Below is a small trained network, with its code and all its weights. Each question gives an input and a class and asks what happens when units are switched off, that is, made to give their printed mean instead of their output.

import numpy as np


def w(rows, s, z=0):
    codes = np.array(rows[::2]) - 128.0
    scale = np.full(codes.shape[1], s)
    scale[-1] = z or s
    return codes * scale


def f(y):
    return y / 2 * (1 + np.tanh(0.7978845608 * (y + 0.044715 * y**3)))


def log_softmax(a):
    a = a - a.max(-1, keepdims=True)
    return a - np.log(np.exp(a).sum(-1, keepdims=True))


def net(x, mask):
    res = np.array(x, float).reshape(1, 8) / 4 @ E
    y = f(res @ A[0][:, :-1].T + A[0][:, -1])
    res = res + np.where(mask, y, B[0][:, -1]) @ B[0][:, :-1]
    return log_softmax(res[-1] @ U[:, :-1].T + U[:, -1])


A, B = {}, {}
E = w([
[127,175,175,113,111,91,98,132,76,140,194],'x0',
[211,144,171,156,56,2,134,5,153,119,163],'x1',
[187,134,146,155,135,123,77,189,88,133,61],'x2',
[132,129,125,193,147,57,123,152,149,73,118],'x3',
[71,128,40,134,207,142,179,97,163,82,169],'x4',
[196,220,96,127,99,231,168,87,192,141,147],'x5',
[174,227,58,66,95,154,41,155,118,116,128],'x6',
[229,125,164,30,167,99,88,150,170,99,104],'x7',
],0.0076)
A[0] = w([
[162,70,163,135,26,112,181,6,117,172,151,138],'neuron 0',
[36,116,18,129,180,215,210,114,133,155,196,210],'neuron 1',
[144,120,113,74,123,149,81,218,81,106,84,169],'neuron 2',
[148,168,136,125,81,143,67,67,172,133,185,137],'neuron 3',
[112,84,112,160,140,65,107,180,72,121,130,252],'neuron 4',
[165,72,98,85,176,47,130,128,254,54,108,148],'neuron 5',
[50,28,172,151,149,46,172,135,42,123,194,245],'neuron 6',
[148,134,77,23,161,173,25,228,61,177,109,202],'neuron 7',
[222,158,153,53,137,49,113,9,155,120,240,128],'neuron 8',
[68,125,188,146,87,107,114,121,36,181,150,196],'neuron 9',
[147,220,76,197,46,198,90,143,116,120,111,212],'neuron 10',
],0.0074,0.0033)
B[0] = w([
[185,127,168,141,106,142,91,179,104,201,94,206],'neuron 0',
[76,18,118,89,50,148,181,142,229,90,125,252],'neuron 1',
[191,152,178,103,146,159,73,132,33,134,108,198],'neuron 2',
[184,120,148,119,88,73,125,162,166,148,165,172],'neuron 3',
[160,129,94,137,194,113,65,134,101,113,102,203],'neuron 4',
[106,130,64,145,168,201,129,158,155,59,142,201],'neuron 5',
[121,160,101,204,160,152,136,166,89,61,145,247],'neuron 6',
[254,96,192,105,81,162,71,196,72,111,119,240],'neuron 7',
[157,105,123,86,75,78,156,177,139,108,173,221],'neuron 8',
[130,198,161,197,203,141,86,159,135,126,126,192],'neuron 9',
[231,175,96,148,175,73,164,147,147,123,175,205],'neuron 10',
],0.0096,0.011)
U = w([
[148,148,209,132,184,147,50,149,3,133,76,151],'0',
[2,90,66,130,186,158,215,99,185,71,154,157],'1',
[195,249,96,134,169,100,165,145,140,139,194,128],'2',
[124,167,100,122,173,98,152,75,168,153,89,5],'3',
[125,139,34,143,226,153,138,189,131,78,142,246],'4',
[150,71,146,46,13,122,162,164,154,127,170,151],'5',
[87,148,106,81,178,118,162,67,105,179,131,14],'6',
[142,107,142,137,103,158,167,134,195,220,8,121],'7',
],0.0073,0.0024)

Each question gives the input, the list of numbers given to net, and the class t.
The units are the neurons (one row each of A and B). Each row of codes is followed by its name. A weight is (code - 128) times the scale printed after its matrix; where a second scale follows, it is the last column's (A, B and U).
mask holds one flag per neuron, in row order. A switched-off neuron (its flag False) gives its mean, the last column of its row in B, instead of its output. The means were averaged over made-up inputs and are rounded, as every weight is.
A unit's drop is (log p(t) with every unit on - log p(t) with that unit switched off) / (log p(t) with every unit on - log p(t) with every unit switched off).
The circuit of an input: a set's keep is (log p(t) with only the set's units on - log p(t) with every unit switched off) / (log p(t) with every unit on - log p(t) with every unit switched off). Starting from all 11 units, units are removed one at a time, each time the one whose removal leaves the highest keep (on an exact tie, the one counted first), for as long as the keep stays at least 0.8.
units of the circuit, in order: the units of the circuit, biggest drop first
most important unit: the unit with the biggest drop
top k neurons: the k neurons with the biggest drops, biggest first
drop when u is switched off: that unit's drop, to one decimal
input [-4,0,-7,-4,-5,3,-2,-4], class 7: top 3 neurons => (neuron 8; neuron 0; neuron 7)
input [-2,-1,8,6,4,1,3,5], class 0: most important unit => neuron 2
input [-5,8,5,-8,7,-7,0,3], class 4: top 2 neurons => (neuron 5; neuron 1)
input [2,3,1,-2,2,5,-2,-4], class 5: units of the circuit, in order => (neuron 6; neuron 4)
input [5,0,7,1,8,1,4,4], class 0: top 3 neurons => (neuron 1; neuron 7; neuron 2)
input [2,0,-3,-6,-6,3,-8,2], class 7: units of the circuit, in order => (neuron 7; neuron 0)
input [-7,8,8,-8,4,-2,2,-5], class 7: units of the circuit, in order => (neuron 6; neuron 0; neuron 7)
input [0,-6,7,8,4,-2,-4,5], class 0: top 2 neurons => (neuron 2; neuron 1)
input [6,6,5,7,-3,6,-3,4], class 5: top 3 neurons => (neuron 8; neuron 6; neuron 9)
input [-2,7,8,1,-6,1,7,0], class 2: top 2 neurons => (neuron 10; neuron 1)
input [-5,-2,-7,-1,5,6,6,-7], class 1: top 2 neurons => (neuron 7; neuron 1)
input [2,4,-7,0,-4,-4,-2,1], class 2: units of the circuit, in order => (neuron 7; neuron 1)
input [-7,4,0,-4,-5,-1,-4,2], class 7: top 2 neurons => (neuron 7; neuron 2)
input [-3,-8,4,-4,-2,7,7,6], class 0: most important unit => neuron 7
input [-5,3,-2,-1,3,2,2,-7], class 5: top 3 neurons => (neuron 1; neuron 6; neuron 5)
input [-4,0,-7,7,-1,1,6,-6], class 1: units of the circuit, in order => (neuron 7; neuron 1)
input [-8,-8,7,-1,1,-2,7,-6], class 0: top 2 neurons => (neuron 2; neuron 7)
input [-4,-4,6,6,4,2,3,8], class 0: top 2 neurons => (neuron 7; neuron 2)
input [2,5,3,-2,2,3,-7,-3], class 0: drop when neuron 7 is switched off => -0.4
input [-3,-2,-4,-7,6,5,-4,4], class 1: drop when neuron 1 is switched off => 0.0
input [0,-1,-6,7,2,-3,-5,-7], class 1: most important unit => neuron 1
input [-4,-5,0,2,-5,6,0,-4], class 5: drop when neuron 3 is switched off => -0.1
